Here is a tiny trained network, its code and every weight. The questions are about switching its units off for an input and a class, where a switched-off unit gives its printed mean instead of its output.

import numpy as np


def w(rows, s, z=0):
    codes = np.array(rows[::2]) - 128.0
    scale = np.full(codes.shape[1], s)
    scale[-1] = z or s
    return codes * scale


def norm(h):
    return h / np.sqrt((h * h).mean(-1, keepdims=True) + 1e-5)


def f(y):
    return y / 2 * (1 + np.tanh(0.7978845608 * (y + 0.044715 * y**3)))


def log_softmax(a):
    a = a - a.max(-1, keepdims=True)
    return a - np.log(np.exp(a).sum(-1, keepdims=True))


def net(x, mask):
    res = np.array(x, float).reshape(1, 5) / 4 @ E
    u = 0
    for l in range(3):
        y = f(norm(res) @ A[l][:, :-1].T + A[l][:, -1])
        res = res + np.where(mask[u : u + 4], y, B[l][:, -1]) @ B[l][:, :-1]
        u += 4
    return log_softmax(norm(res)[-1] @ U[:, :-1].T + U[:, -1])


A, B = {}, {}
E = w([
[102,105,140,213,34,144,161,162,197,177,179],'x0',
[2,203,122,102,90,68,118,188,77,182,173],'x1',
[201,145,79,89,128,144,175,203,147,235,142],'x2',
[176,117,199,177,238,79,80,178,126,226,81],'x3',
[161,73,213,134,148,75,101,89,131,170,191],'x4',
],0.0063)
A[0] = w([
[125,147,121,215,99,175,144,219,163,153,182,53],'L0N0',
[208,33,163,143,168,123,171,104,164,156,100,59],'L0N1',
[58,139,162,1,55,79,82,171,83,190,147,4],'L0N2',
[105,108,138,121,75,212,215,129,145,122,135,55],'L0N3',
],0.0069,0.0029)
B[0] = w([
[114,75,61,163,146,156,37,150,171,201,110,221],'L0N0',
[208,139,219,31,194,141,93,126,99,182,244,237],'L0N1',
[150,164,84,110,47,1,99,220,95,98,160,253],'L0N2',
[151,75,55,203,104,211,143,77,103,173,139,200],'L0N3',
],0.0088,0.004)
A[1] = w([
[157,174,125,110,156,118,140,192,96,186,90,177],'L1N0',
[179,127,161,61,108,166,87,132,87,52,39,16],'L1N1',
[84,108,253,174,101,91,130,112,123,113,79,62],'L1N2',
[194,182,134,130,125,189,96,80,163,88,116,248],'L1N3',
],0.0075,0.0015)
B[1] = w([
[83,147,209,105,108,173,171,151,102,122,99,254],'L1N0',
[114,4,68,175,168,65,148,183,228,167,82,213],'L1N1',
[70,135,194,181,145,149,99,123,76,70,199,149],'L1N2',
[164,137,148,114,166,64,207,108,113,109,87,232],'L1N3',
],0.012,0.004)
A[2] = w([
[193,137,3,126,77,189,209,33,79,61,168,4],'L2N0',
[134,69,111,89,60,138,178,149,196,219,81,76],'L2N1',
[93,77,172,153,162,121,22,200,115,188,130,77],'L2N2',
[149,102,142,185,115,30,169,124,156,222,119,255],'L2N3',
],0.0066,0.0015)
B[2] = w([
[197,254,155,79,41,95,208,3,163,159,56,251],'L2N0',
[18,113,168,179,194,220,27,67,200,53,181,227],'L2N1',
[119,126,54,156,111,175,134,50,177,81,164,253],'L2N2',
[186,128,5,108,78,105,70,134,68,124,38,241],'L2N3',
],0.0079,0.0042)
U = w([
[70,105,182,194,161,121,51,99,130,59,191,57],'0',
[111,98,65,197,100,203,40,161,210,205,160,162],'1',
[156,180,111,121,56,182,203,15,188,144,93,153],'2',
[71,175,160,90,156,189,165,217,140,183,60,4],'3',
[107,197,100,89,64,41,100,198,92,126,162,199],'4',
[253,103,228,86,216,144,113,123,118,165,155,120],'5',
[141,63,79,122,203,78,158,145,186,55,43,147],'6',
],0.013,0.0036)

Each question gives the input, the list of numbers given to net, and the class t.
The units are the neurons (one row each of A and B). Each row of codes is followed by its name. A weight is (code - 128) times the scale printed after its matrix; where a second scale follows, it is the last column's (A, B and U).
mask holds one flag per neuron, layer by layer. A switched-off neuron (its flag False) gives its mean, the last column of its row in B, instead of its output. The means were averaged over made-up inputs and are rounded, as every weight is.
A unit's drop is (log p(t) with every unit on - log p(t) with that unit switched off) / (log p(t) with every unit on - log p(t) with every unit switched off).
The circuit of an input: a set's keep is (log p(t) with only the set's units on - log p(t) with every unit switched off) / (log p(t) with every unit on - log p(t) with every unit switched off). Starting from all 12 units, units are removed one at a time, each time the one whose removal leaves the highest keep (on an exact tie, the one counted first), for as long as the keep stays at least 0.8.
circuit, biggest first: the units of the circuit, biggest drop first
top k neurons: the k neurons with the biggest drops, biggest first
k most important neurons of layer l: the k neurons of layer l with the biggest drops, biggest first
drop when u is switched off: that unit's drop, to one decimal
input [8,7,1,-8,-6], class 1: circuit, biggest first	L0N0
input [6,7,-3,2,-6], class 1: top 2 neurons	L0N0; L1N3
input [3,-5,-8,8,-2], class 5: top 3 neurons	L0N1; L2N1; L1N3
input [-6,5,2,7,-1], class 3: top 2 neurons	L1N0; L2N3
input [8,-8,-1,5,-6], class 5: top 4 neurons	L0N1; L1N1; L1N3; L0N2
input [3,3,5,8,2], class 1: top 2 neurons	L2N2; L0N0
input [8,3,-8,-2,-4], class 1: top 3 neurons	L0N0; L1N3; L0N3
input [4,5,-5,5,-7], class 1: top 3 neurons	L0N0; L2N2; L1N3
input [3,5,7,-3,-3], class 1: top 2 neurons	L0N0; L2N1
input [4,4,-3,-5,8], class 4: top 2 neurons	L0N2; L2N1
input [2,-2,5,1,-6], class 1: top 2 neurons	L0N0; L2N1
input [-3,-5,4,-5,3], class 5: top 2 neurons	L0N1; L2N2
input [6,7,0,-6,-5], class 1: top 4 neurons	L0N0; L1N3; L0N3; L2N1
input [-4,3,6,6,3], class 3: top 2 neurons	L1N0; L1N3
input [-1,-6,1,-2,-3], class 6: top 3 neurons	L1N1; L1N3; L0N0
input [-4,-2,6,2,-6], class 3: most important neuron of layer 2	L2N2
input [3,7,6,4,-8], class 1: 2 most important neurons of layer 0	L0N0; L0N1
input [5,8,4,-2,0], class 1: 2 most important neurons of layer 1	L1N3; L1N2
input [4,0,-4,1,-6], class 1: drop when L1N3 is switched off	0.6
input [-7,-3,-4,-3,6], class 6: drop when L1N1 is switched off	1.6
input [-8,5,5,2,8], class 4: drop when L0N2 is switched off	0.3
input [2,-7,0,1,-4], class 5: drop when L0N1 is switched off	0.9
